Here is a tiny trained network, its code and every weight. The questions are about switching its units off for an input and a class, where a switched-off unit gives its printed mean instead of its output.

import numpy as np


def w(rows, s, z=0):
    codes = np.array(rows[::2]) - 128.0
    scale = np.full(codes.shape[1], s)
    scale[-1] = z or s
    return codes * scale


def f(y):
    return np.maximum(y, 0)


def log_softmax(a):
    a = a - a.max(-1, keepdims=True)
    return a - np.log(np.exp(a).sum(-1, keepdims=True))


def net(x, mask):
    res = np.array(x, float).reshape(1, 2) / 4 @ E
    y = f(res @ A[0][:, :-1].T + A[0][:, -1])
    res = res + np.where(mask, y, B[0][:, -1]) @ B[0][:, :-1]
    return log_softmax(res[-1] @ U[:, :-1].T + U[:, -1])


A, B = {}, {}
E = w([
[45,203,73,103],'x0',
[150,202,124,254],'x1',
],0.0083)
A[0] = w([
[77,47,66,98,64],'neuron 1',
[92,87,116,70,133],'neuron 2',
[111,117,114,166,71],'neuron 3',
[39,81,138,84,7],'neuron 4',
[134,123,222,154,252],'neuron 5',
[3,161,69,124,100],'neuron 6',
[124,213,56,85,86],'neuron 7',
[102,89,136,65,136],'neuron 8',
[127,192,130,198,38],'neuron 9',
],0.011,0.0031)
B[0] = w([
[153,131,91,224,190],'neuron 1',
[147,174,76,199,206],'neuron 2',
[162,151,93,151,144],'neuron 3',
[177,152,152,215,188],'neuron 4',
[133,84,146,37,206],'neuron 5',
[203,125,216,78,253],'neuron 6',
[182,150,218,116,213],'neuron 7',
[186,145,67,155,206],'neuron 8',
[159,254,63,170,216],'neuron 9',
],0.0088,0.0067)
U = w([
[179,100,254,21,249],'0',
[137,121,114,135,114],'1',
[71,81,181,59,82],'2',
],0.0088,0.0022)

Each question gives the input, the list of numbers given to net, and the class t.
The units are the neurons (one row each of A and B). Each row of codes is followed by its name. A weight is (code - 128) times the scale printed after its matrix; where a second scale follows, it is the last column's (A, B and U).
mask holds one flag per neuron, in row order. A switched-off neuron (its flag False) gives its mean, the last column of its row in B, instead of its output. The means were averaged over made-up inputs and are rounded, as every weight is.
A unit's drop is (log p(t) with every unit on - log p(t) with that unit switched off) / (log p(t) with every unit on - log p(t) with every unit switched off).
The circuit of an input: a set's keep is (log p(t) with only the set's units on - log p(t) with every unit switched off) / (log p(t) with every unit on - log p(t) with every unit switched off). Starting from all 9 units, units are removed one at a time, each time the one whose removal leaves the highest keep (on an exact tie, the one counted first), for as long as the keep stays at least 0.8.
units of the circuit, in order: the units of the circuit, biggest drop first
top k neurons: the k neurons with the biggest drops, biggest first
drop when u is switched off: that unit's drop, to one decimal
input [-3,-4], class 1: units of the circuit, in order => (neuron 6; neuron 7)
input [6,-7], class 1: top 3 neurons => (neuron 2; neuron 1; neuron 8)
input [-3,-2], class 2: units of the circuit, in order => (neuron 6; neuron 7; neuron 9)
input [5,5], class 0: top 3 neurons => (neuron 6; neuron 7; neuron 2)
input [-2,-3], class 2: top 3 neurons => (neuron 6; neuron 9; neuron 7)
input [2,-4], class 1: top neuron => (neuron 2)
input [-2,-2], class 2: top 4 neurons => (neuron 6; neuron 7; neuron 9; neuron 4)
input [-1,2], class 2: top 2 neurons => (neuron 6; neuron 7)
input [8,5], class 0: drop when neuron 6 is switched off => 0.5
input [8,2], class 0: drop when neuron 6 is switched off => 0.2
input [7,3], class 0: drop when neuron 6 is switched off => 0.3
